Here is a tiny trained network, its code and every weight. The questions are about switching its units off for an input and a class, where a switched-off unit gives its printed mean instead of its output.

import numpy as np


def w(rows, s, z=0):
    codes = np.array(rows[::2]) - 128.0
    scale = np.full(codes.shape[1], s)
    scale[-1] = z or s
    return codes * scale


def f(y):
    return np.maximum(y, 0)


def log_softmax(a):
    a = a - a.max(-1, keepdims=True)
    return a - np.log(np.exp(a).sum(-1, keepdims=True))


def net(x, mask):
    res = np.array(x, float).reshape(1, 4) / 4 @ E
    y = f(res @ A[0][:, :-1].T + A[0][:, -1])
    res = res + np.where(mask, y, B[0][:, -1]) @ B[0][:, :-1]
    return log_softmax(res[-1] @ U[:, :-1].T + U[:, -1])


A, B = {}, {}
E = w([
[46,125,98,212,152,142,107,111,33,209],'x0',
[75,136,253,209,168,90,51,88,168,173],'x1',
[167,171,174,45,213,121,182,129,181,79],'x2',
[132,52,169,114,149,62,188,144,16,31],'x3',
],0.0075)
A[0] = w([
[144,91,187,120,114,108,145,129,74,28,92],'neuron 1',
[122,132,88,149,139,134,127,130,86,172,135],'neuron 2',
[120,115,131,197,89,126,88,124,151,164,173],'neuron 3',
[145,161,127,84,135,150,118,129,252,158,115],'neuron 4',
[142,131,67,73,123,128,148,125,137,105,31],'neuron 5',
[128,138,75,145,125,153,124,135,126,181,3],'neuron 6',
[167,117,57,71,74,135,139,132,163,67,69],'neuron 7',
[169,114,83,87,51,128,118,130,207,87,62],'neuron 8',
],0.022,0.0055)
B[0] = w([
[161,123,173,107,195,51,132,123,88,102,223],'neuron 1',
[60,154,80,115,101,161,144,122,133,147,199],'neuron 2',
[117,128,109,137,49,116,103,162,165,155,239],'neuron 3',
[55,125,143,113,168,63,148,98,126,91,250],'neuron 4',
[159,103,110,156,92,178,104,132,88,162,179],'neuron 5',
[134,96,174,150,113,114,105,138,179,129,186],'neuron 6',
[128,138,92,112,142,156,157,140,3,145,218],'neuron 7',
[117,139,158,143,233,145,109,137,186,130,219],'neuron 8',
],0.02,0.018)
U = w([
[129,216,119,113,147,225,179,4,209,90,93],'0',
[141,105,108,115,121,90,140,142,61,135,2],'1',
[180,97,115,149,113,242,137,47,178,136,65],'2',
[222,103,250,170,110,115,38,126,219,94,69],'3',
[71,138,186,118,221,66,127,109,125,107,198],'4',
[52,145,110,199,25,145,52,101,254,169,179],'5',
[141,134,49,122,154,216,165,143,60,176,182],'6',
],0.0069,0.0059)

Each question gives the input, the list of numbers given to net, and the class t.
The units are the neurons (one row each of A and B). Each row of codes is followed by its name. A weight is (code - 128) times the scale printed after its matrix; where a second scale follows, it is the last column's (A, B and U).
mask holds one flag per neuron, in row order. A switched-off neuron (its flag False) gives its mean, the last column of its row in B, instead of its output. The means were averaged over made-up inputs and are rounded, as every weight is.
A unit's drop is (log p(t) with every unit on - log p(t) with that unit switched off) / (log p(t) with every unit on - log p(t) with every unit switched off).
The circuit of an input: a set's keep is (log p(t) with only the set's units on - log p(t) with every unit switched off) / (log p(t) with every unit on - log p(t) with every unit switched off). Starting from all 8 units, units are removed one at a time, each time the one whose removal leaves the highest keep (on an exact tie, the one counted first), for as long as the keep stays at least 0.8.
circuit, biggest first: the units of the circuit, biggest drop first
most important unit: the unit with the biggest drop
k most important neurons: the k neurons with the biggest drops, biggest first
drop when u is switched off: that unit's drop, to one decimal
input [-7,6,-5,2], class 3: 2 most important neurons : [neuron 4; neuron 7]
input [-6,-4,2,3], class 6: 4 most important neurons : [neuron 7; neuron 5; neuron 4; neuron 6]
input [0,-7,-7,-7], class 5: most important unit : neuron 6
input [5,-6,5,7], class 1: circuit, biggest first : [neuron 1; neuron 4; neuron 8; neuron 5]
input [3,7,2,4], class 3: 4 most important neurons : [neuron 4; neuron 7; neuron 2; neuron 8]
input [2,-3,7,2], class 6: 2 most important neurons : [neuron 4; neuron 5]
input [-7,-7,2,-5], class 6: 2 most important neurons : [neuron 7; neuron 5]
input [-5,-5,-8,-5], class 6: 3 most important neurons : [neuron 7; neuron 1; neuron 5]
input [-4,6,-2,-3], class 5: 3 most important neurons : [neuron 1; neuron 3; neuron 7]
input [-2,-5,8,-2], class 6: 4 most important neurons : [neuron 7; neuron 5; neuron 1; neuron 6]
input [8,-2,-5,7], class 1: 4 most important neurons : [neuron 1; neuron 4; neuron 8; neuron 7]
input [-5,-8,5,3], class 6: 2 most important neurons : [neuron 7; neuron 5]
input [-5,-6,-1,-5], class 6: 3 most important neurons : [neuron 7; neuron 5; neuron 1]
input [1,8,0,5], class 3: most important unit : neuron 4
input [-3,-7,0,-3], class 6: drop when neuron 7 is switched off : 1.3
input [4,-5,5,5], class 1: drop when neuron 4 is switched off : 0.5
input [-3,-7,0,0], class 6: drop when neuron 7 is switched off : 0.0
